[118 124 162 114 136  94  82 175  82 151 148 118 135] = K_63
[140 150 140 105 184 139 118 178 120  70  59 146 103] = K_321
[125 171 174 103 127 116 158 111  89 101 102 104 169] = K_548
[131 171 109  73 133  52 133 135 139 111 148 169  84] = K_921
[ 85  92 125 142 118  93 112 158 172 125  92 139 161] = K_892
[158 165 163  81 113 100 114 108 136 131  93 107 152] = K_106
[105 150 140 184 140 134  94  95 103 150 146 167 117] = K_37
[129 157  99 123 144 149  69 101 163  86 110  83 170] = K_466
[ 85  92 125 142 118  93 112 158 172 135  92 139 161] = K_171
[ 82 110 168  97 131 155  59 118  70 120 146 178 115] = K_273
find: [105 150 140 184 140]
K_37
find: [118 124 162]
K_63
find: [118 178 120  70  59 146]
K_321
find: [158 165 163  81 113 100 114 108]
K_106

[137 122 172 128 166 131 108 172 153 145 170 131 151 151 121 148 171 128
 145 132] : K_148
[175 175 113 185 121 190 102 112 140 153 114 185 148 148 173 147 113 185
 132 145] : K_246
[177 179 110 189 120 194 103 107 135 146 111 160 150 150 149 153 141 158
 153 161] : K_430
[137 122 172 128 166 131 108 172 153 145 170 190 148 149 180 146 106 191
 152 195] : K_76
[172 113 175 102 121 185 190 122 146 158 122 177 152 150 167 154 122 176
 158 179] : K_920
[177 179 110 189 120 194 103 107 135 146 111 187 144 147 175 141 109 189
 144 191] : K_262
[182 183 106 192 119 197 109 105 138 153 107 190 148 149 180 146 106 191
 152  99] : K_900
find: [145 132]
K_148
find: [175 113 185 121 190 102]
K_246

[169  99 159  84 131  69 133 123 177 161 133 110 139 120  80 109 125 137
 155 113 177 102 190 155  59 115] -> K_554
[144  93 167 104  83  59 152 159 136 128 102 125 121 190  76  83 124 137
 177  93 120  94 173 130  76 142] -> K_951
[144  96 148 104  83  59 152 159 136 128 102 125 121 190  76  83 124 130
 177  93 120  94 173 130  76 142] -> K_552
[136 121  93  94 180  85 134  99 132 173 172 130 180  79 105 117 125 111
  90 129  69 148  61 113 165 154] -> K_429
[ 87  99 159  84 131  69 133 123 177 161 133 110 139 120  80 191 125 106
 155 113 177 102 190 155  59 115] -> K_445
[ 84 124 159 158 104 155 115 155 120  48 141  90  60 138 110 173 110 154
 141 105 100 158  71 128 160 156] -> K_935
[177 123 159  84  69 161 131 133 169  99 186  95 133 107 150 185 137 103
  97 120  96 149  83 109 164 141] -> K_108
[110 113  72 122 123 171 109 183 158 111  66 186  77 119 118 100 109 142
  85 121  56  98 121 121 117 137] -> K_115
[ 99 180  85 136 134  93 121  94 113 185  90 175 194 154 176  63 157  99
 135 166 145 114 162 106 150 104] -> K_893
[136 121  93  94 180  85 134  99 132 173 172 130 180  79 105 117 125 111
  90 129 133  90 191 146  58 117] -> K_49
[ 90 130 154 157  98 150 117 140 121  56 130  93  52 141 107 173 116 159
 158 109 111 163  62 129 157 155] -> K_91
find: [ 62 129]
K_91
find: [136 121  93  94 180  85 134  99 132 173 172 130 180  79 105 117 125 111
  90 129 133  90 191 146  58 117]
K_49
find: [136 121  93  94 180  85 134  99 132 173 172 130 180  79 105 117 125 111
  90 129  69 148  61 113 165 154]
K_429
find: [169  99 159  84 131  69 133 123 177 161]
K_554
find: [ 87  99 159  84 131  69 133 123 177 161 133 110 139 120  80 191 125 106
 155 113 177 102 190 155  59 115]
K_445
find: [169  99 159  84 131  69 133 123]
K_554
find: [141  90  60 138 110 173]
K_935

[ 69 107 161 164 132 201 121 199  99 157  94 144 201 122 127 112  93  61
 101 185 101 160 182 106 149  55 132  83 164] = K_50
[ 48  67 188 166 147 201 131 159 106 141  94 140 201 127 146 137 111  46
  98 170 103 119 168  84 180  70 147  95 165] = K_201
[115 107 149 137 147 173 129 143 132 154  94 129 173 117 143 119 113 119
 129 131 120 138 149 101 137  92 147  91 141] = K_142
[ 95  96 161 201 164 132 107 183 110 161  94 149 175 137 141 112  46 111
 105 141 114 158 174  96 115  72 169  78 154] = K_746
find: [161 164 132 201]
K_50
find: [111  46]
K_201
find: [161 201 164 132 107 183 110]
K_746
find: [144 201 122 127 112  93  61]
K_50
find: [164 132 201 121 199  99]
K_50
find: [173 117 143 119 113 119 129]
K_142

[146 108 141 122 112 142 100] : K_298
[134  59 159 117 101 171 133] : K_88
[141  57 117 107 149 148  93] : K_526
[119 159 172 144  79 142 178] : K_84
find: [108 141 122 112 142]
K_298
find: [107 149]
K_526

[196 200 204  54  51] -> K_471
[203 209 205  51  55] -> K_611
[ 55  51 200 204  54] -> K_596
[198 206 206  49  53] -> K_383
[194 202 204  50  51] -> K_522
[ 54  56 210  50  49] -> K_455
[205 204 206  52  53] -> K_15
[203 203 203  55  52] -> K_999
[200 201 202  56  52] -> K_652
[188 199 207  47  50] -> K_643
[205 199 200  51  96] -> K_483
find: [ 55  51 200 204  54]
K_596
find: [203 209 205  51]
K_611
find: [200 204  54  51]
K_471
find: [206 206  49  53]
K_383
find: [201 202  56  52]
K_652
find: [ 54  56 210]
K_455

[105 144 160 125 131  77 121 104 183  59 170 109 140 110 172] : K_353
[147 147 123  77 125 131 150 176 169 106 204  94 120 121 158] : K_814
[123  77 126 131 133 127 130 104  97  59 172 150 113  90 137] : K_612
find: [109 140 110]
K_353
find: [ 77 125]
K_814
find: [125 131  77]
K_353
find: [123  77 125 131]
K_814
find: [131 133 127 130 104  97  59]
K_612
find: [123  77 125 131 150 176 169 106 204  94 120]
K_814

[145  89 173 126 140  90 191 117 126 122 134 158 123 170 130 153 150 112
 152 168 193 102  80 178 127 102  91 106 119 162]  K_545
[ 77 121 180  65  66 146 167 151 150 121  63 121 161  89 104  71 152  82
 156 175 119 163  96  69 175 190 105 165 177 167]  K_204
[167 121 151 121  63  77 146  65 150 180  66 165 195 143 191 138 169 107
 128 148 194 196 103 164 120 134 165  93 128 118]  K_348
[197 156 177 127 109 156 145 102  98 148 144  95 128  78 170 112 198  58
 182 109 194  66 189  81 149 139 146  67  84 102]  K_391
[194 176 144 141 195 148  63  66  70  69 103 164 118 131 124 122 123  71
 134 106 115 122 132 109  88 191 160 193  63  78]  K_349
[163 159 195  98 195 193 110 156 159  82 135 195 158 154 139 176  66 167
 159  74 137 130  72 190 184 191 114 178 183 189]  K_218
find: [ 63  77 146  65]
K_348
find: [159 195  98 195]
K_218
find: [ 82 135 195 158 154 139]
K_218
find: [167 121 151 121  63  77 146  65 150 180  66]
K_348

[112 140 104 100 127 136 128 145 117 125 124 146 114 111 165 163 115 124
 124 147 131 173]  K_872
[108 150 109  91 135 132 133 133 105 107 109 120 108 101 170 174 137 144
 120 138 127 158]  K_279
[116 135 104 105 124 121 123 148 120 125 103 128 120 111 174 191 111 137
 113 174 139 170]  K_783
[123 141 128  88 124 122 123 170 101 107 120 109 174 137 108 105 120 133
 144 143 131 167]  K_220
find: [108 150 109]
K_279
find: [170 101 107 120 109 174 137 108]
K_220
find: [133 105 107 109 120 108 101 170 174 137 144 120]
K_279
find: [150 109  91 135 132 133 133 105 107 109 120]
K_279

[186 118 196 133 203 110 117 145 158 119 195 158 158 182] : K_748
[133 203 110 116 176 117 158 145 158 195 110 119 159 157] : K_480
[173 134 181 147 187 120 132 146 151 133 180 157 159 168] : K_126
find: [133 203 110 117]
K_748
find: [133 180 157]
K_126
find: [203 110 117]
K_748
find: [110 117 145 158 119 195 158]
K_748
find: [120 132 146 151]
K_126
find: [186 118 196 133 203 110 117 145 158 119 195 158 158 182]
K_748
find: [133 203 110 116 176 117 158 145 158 195 110]
K_480

[184  84  92  90  68] : K_682
[201  74  72 123  66] : K_331
[83 92 90 68 62] : K_94
find: [184  84  92  90  68]
K_682
find: [84 92 90 68]
K_682

[191  93 202 106 207 103  92 134 155  95 200 146 146] -> K_12
[163 128 169 135 173 110 126 148 155 126 170 152 151] -> K_829
[133 157 140 153 143 103 158 152 151 146 188 147 108] -> K_848
[180 106 190 117 194 105 105 137 151 108 188 146 147] -> K_527
[138 153 143 152 147 107 154 154 154 152 147 153 151] -> K_881
[172 116 180 126 185 109 114 138 147 116 179 146 148] -> K_100
[147 143 153 145 157 112 143 147 150 142 155 150 149] -> K_129
[173 114 182 150 142 157 147 145 112 143 181 146 148] -> K_791
find: [108 188 146 147]
K_527
find: [145 157 112 143 147 150 142]
K_129
find: [117 194 105 105 137 151 108 188]
K_527

